Below is a small trained network, with its code and all its weights. Each question gives an input and a class and asks what happens when units are switched off, that is, made to give their printed mean instead of their output.

import numpy as np


def w(rows, s, z=0):
    codes = np.array(rows[::2]) - 128.0
    scale = np.full(codes.shape[1], s)
    scale[-1] = z or s
    return codes * scale


def norm(h):
    return h / np.sqrt((h * h).mean(-1, keepdims=True) + 1e-5)


def f(y):
    return np.maximum(y, 0)


def log_softmax(a):
    a = a - a.max(-1, keepdims=True)
    return a - np.log(np.exp(a).sum(-1, keepdims=True))


def net(x, mask):
    res = np.array(x, float).reshape(1, 5) / 4 @ E
    u = 0
    for l in range(3):
        y = f(norm(res) @ A[l][:, :-1].T + A[l][:, -1])
        res = res + np.where(mask[u : u + 9], y, B[l][:, -1]) @ B[l][:, :-1]
        u += 9
    return log_softmax(norm(res)[-1] @ U[:, :-1].T + U[:, -1])


A, B = {}, {}
E = w([
[207,99,186,137,148,82,77,166,82,76,152],'x0',
[139,107,192,71,78,116,150,40,89,71,99],'x1',
[77,164,184,72,8,158,97,56,187,84,221],'x2',
[156,157,209,55,150,46,181,152,154,67,93],'x3',
[128,185,125,196,94,98,139,168,98,155,155],'x4',
],0.012)
A[0] = w([
[134,185,132,124,233,83,163,212,130,192,10,95],'L0N1',
[144,178,186,157,58,79,202,99,103,90,141,129],'L0N2',
[34,151,169,86,100,143,153,53,91,141,126,2],'L0N3',
[42,120,142,100,131,187,114,16,95,170,92,78],'L0N4',
[155,80,113,130,172,123,62,225,146,110,158,85],'L0N5',
[125,25,147,113,162,87,161,121,146,133,29,51],'L0N6',
[143,179,247,83,105,100,154,162,173,114,131,52],'L0N7',
[89,149,165,132,126,110,254,103,94,201,27,66],'L0N8',
[27,199,163,80,65,97,191,79,184,130,127,70],'L0N9',
],0.0093,0.0069)
B[0] = w([
[233,130,117,103,153,144,222,122,198,155,193,254],'L0N1',
[57,134,224,98,98,115,111,176,75,113,163,211],'L0N2',
[129,78,20,175,103,114,134,124,170,39,116,168],'L0N3',
[123,98,66,128,132,92,200,57,114,115,88,190],'L0N4',
[188,85,70,166,148,167,117,146,96,68,132,185],'L0N5',
[72,59,173,83,148,181,157,80,46,130,108,182],'L0N6',
[147,178,196,65,151,97,40,157,100,92,146,197],'L0N7',
[203,148,45,87,101,132,88,158,2,65,153,195],'L0N8',
[191,123,13,129,169,223,221,104,136,80,109,211],'L0N9',
],0.0097)
A[1] = w([
[64,183,84,148,129,134,127,91,211,157,109,3],'L1N1',
[187,169,140,234,113,83,103,169,139,100,173,67],'L1N2',
[83,107,229,129,69,81,81,168,103,94,201,88],'L1N3',
[162,58,150,177,176,122,94,137,65,161,92,147],'L1N4',
[38,160,124,163,8,92,110,117,147,147,144,94],'L1N5',
[119,117,140,198,198,119,143,137,106,203,35,169],'L1N6',
[83,127,85,177,114,199,178,88,160,170,137,137],'L1N7',
[129,179,90,209,116,130,123,173,146,225,193,143],'L1N8',
[159,174,101,111,104,165,95,36,115,158,135,114],'L1N9',
],0.012,0.0064)
B[1] = w([
[134,105,211,66,176,114,154,109,100,173,150,156],'L1N1',
[68,213,95,126,131,128,58,130,72,172,102,212],'L1N2',
[99,167,180,136,127,117,148,73,49,200,55,231],'L1N3',
[153,80,97,140,184,175,181,164,233,173,189,232],'L1N4',
[123,140,132,9,121,144,168,82,147,112,109,165],'L1N5',
[186,69,66,148,174,133,167,117,134,123,118,195],'L1N6',
[88,189,163,107,100,67,82,161,150,194,189,249],'L1N7',
[114,194,188,136,114,123,52,148,69,134,112,255],'L1N8',
[135,118,66,117,147,109,166,116,153,137,155,189],'L1N9',
],0.013,0.008)
A[2] = w([
[111,136,135,168,175,141,52,212,138,189,154,119],'L2N1',
[10,31,47,207,11,31,36,163,227,25,68,42],'L2N2',
[138,90,121,170,186,153,121,143,94,188,152,156],'L2N3',
[89,97,103,117,71,138,106,106,216,78,169,99],'L2N4',
[57,127,120,123,53,190,121,33,179,158,184,134],'L2N5',
[48,79,101,240,89,60,163,142,198,76,64,5],'L2N6',
[204,73,145,216,129,124,95,239,182,148,66,89],'L2N7',
[133,86,177,121,150,13,114,117,128,88,116,109],'L2N8',
[122,155,92,168,143,141,83,161,177,170,196,98],'L2N9',
],0.013,0.015)
B[2] = w([
[114,148,104,173,131,142,101,136,76,84,101,235],'L2N1',
[248,201,184,70,207,105,190,84,94,42,181,131],'L2N2',
[163,109,118,157,171,178,157,156,127,137,130,247],'L2N3',
[195,140,176,98,198,156,182,182,208,211,190,166],'L2N4',
[158,82,126,45,126,117,193,96,164,128,155,210],'L2N5',
[98,135,170,111,151,161,107,196,179,216,245,128],'L2N6',
[69,173,175,91,108,116,65,61,173,110,133,182],'L2N7',
[140,164,109,142,101,153,114,175,154,197,133,155],'L2N8',
[129,176,146,137,139,110,98,122,78,93,101,211],'L2N9',
],0.017,0.011)
U = w([
[72,66,48,104,33,141,160,48,105,83,71,123],'0',
[109,27,185,172,130,145,92,105,102,169,62,69],'1',
[10,17,100,241,3,22,60,176,222,68,29,1],'2',
[129,176,91,188,158,184,53,169,74,102,97,167],'3',
[63,212,217,86,58,50,71,129,106,186,140,131],'4',
[217,92,88,100,177,158,232,163,211,146,184,178],'5',
],0.017,0.015)

Each question gives the input, the list of numbers given to net, and the class t.
The units are the neurons (one row each of A and B). Each row of codes is followed by its name. A weight is (code - 128) times the scale printed after its matrix; where a second scale follows, it is the last column's (A, B and U).
mask holds one flag per neuron, layer by layer. A switched-off neuron (its flag False) gives its mean, the last column of its row in B, instead of its output. The means were averaged over made-up inputs and are rounded, as every weight is.
A unit's drop is (log p(t) with every unit on - log p(t) with that unit switched off) / (log p(t) with every unit on - log p(t) with every unit switched off).
The circuit of an input: a set's keep is (log p(t) with only the set's units on - log p(t) with every unit switched off) / (log p(t) with every unit on - log p(t) with every unit switched off). Starting from the 12 units with the biggest drops (on a tie, the unit counted first), units are removed one at a time, each time the one whose removal leaves the highest keep (on an exact tie, the one counted first), for as long as the keep stays at least 0.8.
circuit, biggest first: the units of the circuit, biggest drop first
most important unit: the unit with the biggest drop
k most important neurons: the k neurons with the biggest drops, biggest first
k most important neurons of layer l: the k neurons of layer l with the biggest drops, biggest first
drop of u: that unit's drop, to one decimal
input [-3,7,4,2,2], class 5: most important unit -> L0N9
input [-5,5,-4,-1,-2], class 0: circuit, biggest first -> L0N4, L2N4
input [4,3,5,1,-8], class 0: 3 most important neurons -> L0N1, L1N3, L1N4
input [4,7,-3,-3,4], class 1: 4 most important neurons -> L0N9, L0N2, L1N3, L0N1
input [-2,0,-2,2,6], class 3: 3 most important neurons of layer 0 -> L0N9, L0N6, L0N4
input [5,-2,-6,3,6], class 3: 2 most important neurons of layer 0 -> L0N9, L0N4
input [-3,3,5,5,8], class 0: 2 most important neurons -> L0N2, L0N9
input [-1,6,0,4,7], class 4: 2 most important neurons of layer 0 -> L0N2, L0N7
input [-8,5,1,1,7], class 0: 2 most important neurons of layer 0 -> L0N8, L0N1
input [-2,-6,8,-5,0], class 4: 2 most important neurons of layer 2 -> L2N3, L2N9
input [8,1,6,-6,1], class 4: 2 most important neurons -> L1N3, L0N9
input [5,-1,7,-1,-4], class 0: 3 most important neurons -> L1N3, L1N8, L1N7
input [-4,-7,-6,4,3], class 3: 2 most important neurons -> L1N8, L0N9
input [-7,-6,1,-3,1], class 4: most important unit -> L1N7
input [4,-6,6,-6,1], class 4: 3 most important neurons of layer 0 -> L0N9, L0N1, L0N8
input [5,-7,1,7,6], class 3: drop of L2N1 -> 0.2
input [7,4,-1,5,-8], class 1: drop of L2N8 -> -0.2
input [2,-7,-4,3,3], class 3: drop of L2N6 -> 0.0
